Below is a small trained network, with its code and all its weights. Each question gives an input and a class and asks what happens when units are switched off, that is, made to give their printed mean instead of their output.

import numpy as np


def w(rows, s, z=0):
    codes = np.array(rows[::2]) - 128.0
    scale = np.full(codes.shape[1], s)
    scale[-1] = z or s
    return codes * scale


def f(y):
    return np.maximum(y, 0)


def log_softmax(a):
    a = a - a.max(-1, keepdims=True)
    return a - np.log(np.exp(a).sum(-1, keepdims=True))


def net(x, mask):
    res = np.array(x, float).reshape(1, 3) / 4 @ E
    y = f(res @ A[0][:, :-1].T + A[0][:, -1])
    res = res + np.where(mask, y, B[0][:, -1]) @ B[0][:, :-1]
    return log_softmax(res[-1] @ U[:, :-1].T + U[:, -1])


A, B = {}, {}
E = w([
[143,74,135,246,175,106,44],'x0',
[52,107,144,184,14,215,119],'x1',
[182,153,115,152,34,2,151],'x2',
],0.0082)
A[0] = w([
[158,134,147,111,156,112,125,79],'n0',
[142,143,128,150,108,96,139,111],'n1',
[140,121,147,154,98,80,133,150],'n2',
[122,129,133,128,95,156,110,89],'n3',
[133,139,137,129,90,92,133,73],'n4',
[141,137,129,103,150,111,131,191],'n5',
[126,120,118,148,166,163,121,136],'n6',
[135,134,110,109,163,105,127,71],'n7',
[134,133,126,91,197,68,143,92],'n8',
[130,109,122,251,173,100,98,88],'n9',
[125,114,110,134,103,86,112,88],'n10',
[113,145,130,61,113,122,149,82],'n11',
[141,127,109,137,82,60,134,98],'n12',
[127,132,137,164,58,173,133,127],'n13',
[122,119,127,138,116,133,128,244],'n14',
[118,128,122,118,182,187,123,61],'n15',
[124,122,137,159,93,154,121,77],'n16',
[129,128,118,26,83,142,154,111],'n17',
[100,121,111,166,89,156,136,69],'n18',
[122,115,138,107,157,170,128,129],'n19',
[136,119,125,140,175,97,116,111],'n20',
],0.021,0.011)
B[0] = w([
[123,61,116,132,121,133,136,156],'n0',
[119,132,144,117,175,134,142,168],'n1',
[110,160,127,98,173,132,133,194],'n2',
[117,71,123,129,126,127,138,156],'n3',
[124,94,161,100,179,164,156,159],'n4',
[100,160,67,154,115,102,81,189],'n5',
[125,164,133,99,173,123,140,187],'n6',
[114,55,134,135,117,146,113,155],'n7',
[114,32,81,137,112,107,116,205],'n8',
[180,168,208,142,17,153,163,252],'n9',
[130,118,151,112,168,152,148,159],'n10',
[158,136,176,140,70,150,150,175],'n11',
[122,134,155,92,210,155,146,199],'n12',
[123,44,85,131,121,105,107,207],'n13',
[92,254,25,167,131,62,63,210],'n14',
[115,104,178,79,209,169,172,186],'n15',
[123,49,133,128,110,132,138,165],'n16',
[172,161,195,154,50,145,143,210],'n17',
[139,30,117,132,127,138,121,173],'n18',
[134,156,143,107,194,114,140,185],'n19',
[122,75,115,142,97,132,116,178],'n20',
],0.028,0.016)
U = w([
[187,152,217,139,59,127,146,118],'0',
[94,11,92,124,130,91,99,73],'1',
[98,141,188,24,247,140,163,72],'2',
[87,225,62,148,133,44,61,254],'3',
],0.012,0.0062)

Each question gives the input, the list of numbers given to net, and the class t.
The units are the neurons (one row each of A and B). Each row of codes is followed by its name. A weight is (code - 128) times the scale printed after its matrix; where a second scale follows, it is the last column's (A, B and U).
mask holds one flag per neuron, in row order. A switched-off neuron (its flag False) gives its mean, the last column of its row in B, instead of its output. The means were averaged over made-up inputs and are rounded, as every weight is.
A unit's drop is (log p(t) with every unit on - log p(t) with that unit switched off) / (log p(t) with every unit on - log p(t) with every unit switched off).
The circuit of an input: a set's keep is (log p(t) with only the set's units on - log p(t) with every unit switched off) / (log p(t) with every unit on - log p(t) with every unit switched off). Starting from the 12 units with the biggest drops (on a tie, the unit counted first), units are removed one at a time, each time the one whose removal leaves the highest keep (on an exact tie, the one counted first), for as long as the keep stays at least 0.8.
units of the circuit, in order: the units of the circuit, biggest drop first
unit that matters most: the unit with the biggest drop
k most important neurons: the k neurons with the biggest drops, biggest first
drop of u: that unit's drop, to one decimal
input [3,2,-2], class 3: unit that matters most -> n17
input [-6,-5,-4], class 0: 2 most important neurons -> [n17, n11]
input [-3,-4,0], class 1: 2 most important neurons -> [n9, n14]
input [-1,7,8], class 2: 2 most important neurons -> [n12, n2]
input [-1,6,-7], class 2: 3 most important neurons -> [n15, n19, n8]
input [-3,-2,5], class 2: 2 most important neurons -> [n9, n12]
input [-5,-2,-5], class 0: 3 most important neurons -> [n17, n12, n11]
input [-8,-8,-8], class 0: 3 most important neurons -> [n17, n11, n13]
input [3,-4,2], class 1: 4 most important neurons -> [n17, n8, n14, n20]
input [0,-3,-2], class 3: 3 most important neurons -> [n13, n18, n16]
input [-3,4,-5], class 2: 2 most important neurons -> [n9, n8]
input [-1,-3,-1], class 3: 2 most important neurons -> [n13, n18]
input [5,7,-1], class 1: drop of n13 -> 1.8
input [-8,-7,-7], class 0: units of the circuit, in order -> [n17]
input [-3,1,-2], class 3: drop of n9 -> 1.2
input [-8,-7,-8], class 0: drop of n2 -> 0.1
